Below are the code and all the weights of a small trained network. Each question names an input and a class and asks about switching units off, where a switched-off unit gives its printed mean instead of its output.

import numpy as np


def w(rows, s, z=0):
    codes = np.array(rows[::2]) - 128.0
    scale = np.full(codes.shape[1], s)
    scale[-1] = z or s
    return codes * scale


def norm(h):
    return h / np.sqrt((h * h).mean(-1, keepdims=True) + 1e-5)


def f(y):
    return y / 2 * (1 + np.tanh(0.7978845608 * (y + 0.044715 * y**3)))


def log_softmax(a):
    a = a - a.max(-1, keepdims=True)
    return a - np.log(np.exp(a).sum(-1, keepdims=True))


def net(x, mask):
    res = np.array(x, float).reshape(1, 4) / 4 @ E
    u = 0
    for l in range(2):
        y = f(norm(res) @ A[l][:, :-1].T + A[l][:, -1])
        res = res + np.where(mask[u : u + 12], y, B[l][:, -1]) @ B[l][:, :-1]
        u += 12
    return log_softmax(norm(res)[-1] @ U[:, :-1].T + U[:, -1])


A, B = {}, {}
E = w([
[199,104,2],'x0',
[183,180,112],'x1',
[216,208,186],'x2',
[32,209,53],'x3',
],0.0035)
A[0] = w([
[22,46,151,41],'L0N1',
[132,130,151,34],'L0N2',
[119,172,132,140],'L0N3',
[90,231,10,40],'L0N4',
[87,121,147,120],'L0N5',
[195,66,132,51],'L0N6',
[157,180,196,79],'L0N7',
[151,181,200,33],'L0N8',
[241,39,118,5],'L0N9',
[101,201,55,64],'L0N10',
[114,198,67,128],'L0N11',
[155,205,215,53],'L0N12',
],0.011,0.003)
B[0] = w([
[69,199,152,217],'L0N1',
[124,107,145,110],'L0N2',
[144,80,125,148],'L0N3',
[81,2,113,255],'L0N4',
[133,178,84,147],'L0N5',
[131,147,43,165],'L0N6',
[165,98,162,170],'L0N7',
[191,109,193,162],'L0N8',
[174,180,21,209],'L0N9',
[120,71,117,197],'L0N10',
[98,48,127,199],'L0N11',
[179,119,217,192],'L0N12',
],0.0081,0.0049)
A[1] = w([
[151,124,136,151],'L1N1',
[66,160,145,43],'L1N2',
[56,86,210,133],'L1N3',
[58,154,26,179],'L1N4',
[85,69,99,91],'L1N5',
[142,180,126,155],'L1N6',
[153,52,114,124],'L1N7',
[10,254,154,2],'L1N8',
[85,99,207,154],'L1N9',
[70,75,84,117],'L1N10',
[182,193,12,180],'L1N11',
[141,158,158,61],'L1N12',
],0.0097,0.0029)
B[1] = w([
[132,146,107,136],'L1N1',
[128,176,140,139],'L1N2',
[125,158,81,218],'L1N3',
[244,152,197,254],'L1N4',
[78,35,159,182],'L1N5',
[160,100,73,140],'L1N6',
[54,149,128,178],'L1N7',
[22,245,154,211],'L1N8',
[158,158,77,198],'L1N9',
[100,86,166,207],'L1N10',
[97,151,3,226],'L1N11',
[153,109,132,119],'L1N12',
],0.0065,0.0049)
U = w([
[59,224,140,2],'0',
[204,142,181,191],'1',
[179,163,4,102],'2',
[73,46,100,178],'3',
],0.022,0.0017)

Each question gives the input, the list of numbers given to net, and the class t.
The units are the neurons (one row each of A and B). Each row of codes is followed by its name. A weight is (code - 128) times the scale printed after its matrix; where a second scale follows, it is the last column's (A, B and U).
mask holds one flag per neuron, layer by layer. A switched-off neuron (its flag False) gives its mean, the last column of its row in B, instead of its output. The means were averaged over made-up inputs and are rounded, as every weight is.
A unit's drop is (log p(t) with every unit on - log p(t) with that unit switched off) / (log p(t) with every unit on - log p(t) with every unit switched off).
unit that matters most: the unit with the biggest drop
top k neurons: the k neurons with the biggest drops, biggest first
k most important neurons of layer l: the k neurons of layer l with the biggest drops, biggest first
drop when u is switched off: that unit's drop, to one decimal
input [3,1,8,-6], class 2: unit that matters most : L0N9
input [-8,-7,3,-1], class 1: top 4 neurons : L0N12, L0N8, L0N7, L1N11
input [-8,-8,4,1], class 1: top 2 neurons : L0N12, L0N8
input [-1,-3,4,-8], class 2: 2 most important neurons of layer 0 : L0N9, L0N6
input [-2,-4,2,-5], class 1: top 2 neurons : L1N11, L0N12
input [0,-2,-2,-2], class 0: top 2 neurons : L0N1, L1N8
input [-5,3,-3,-3], class 1: 2 most important neurons of layer 1 : L1N11, L1N7
input [2,3,6,-8], class 2: 2 most important neurons of layer 0 : L0N9, L0N6
input [-5,1,-3,8], class 3: drop when L0N4 is switched off : 0.9
input [3,-3,8,-6], class 2: drop when L0N9 is switched off : 0.5
input [-2,6,-6,0], class 0: drop when L0N1 is switched off : 1.2
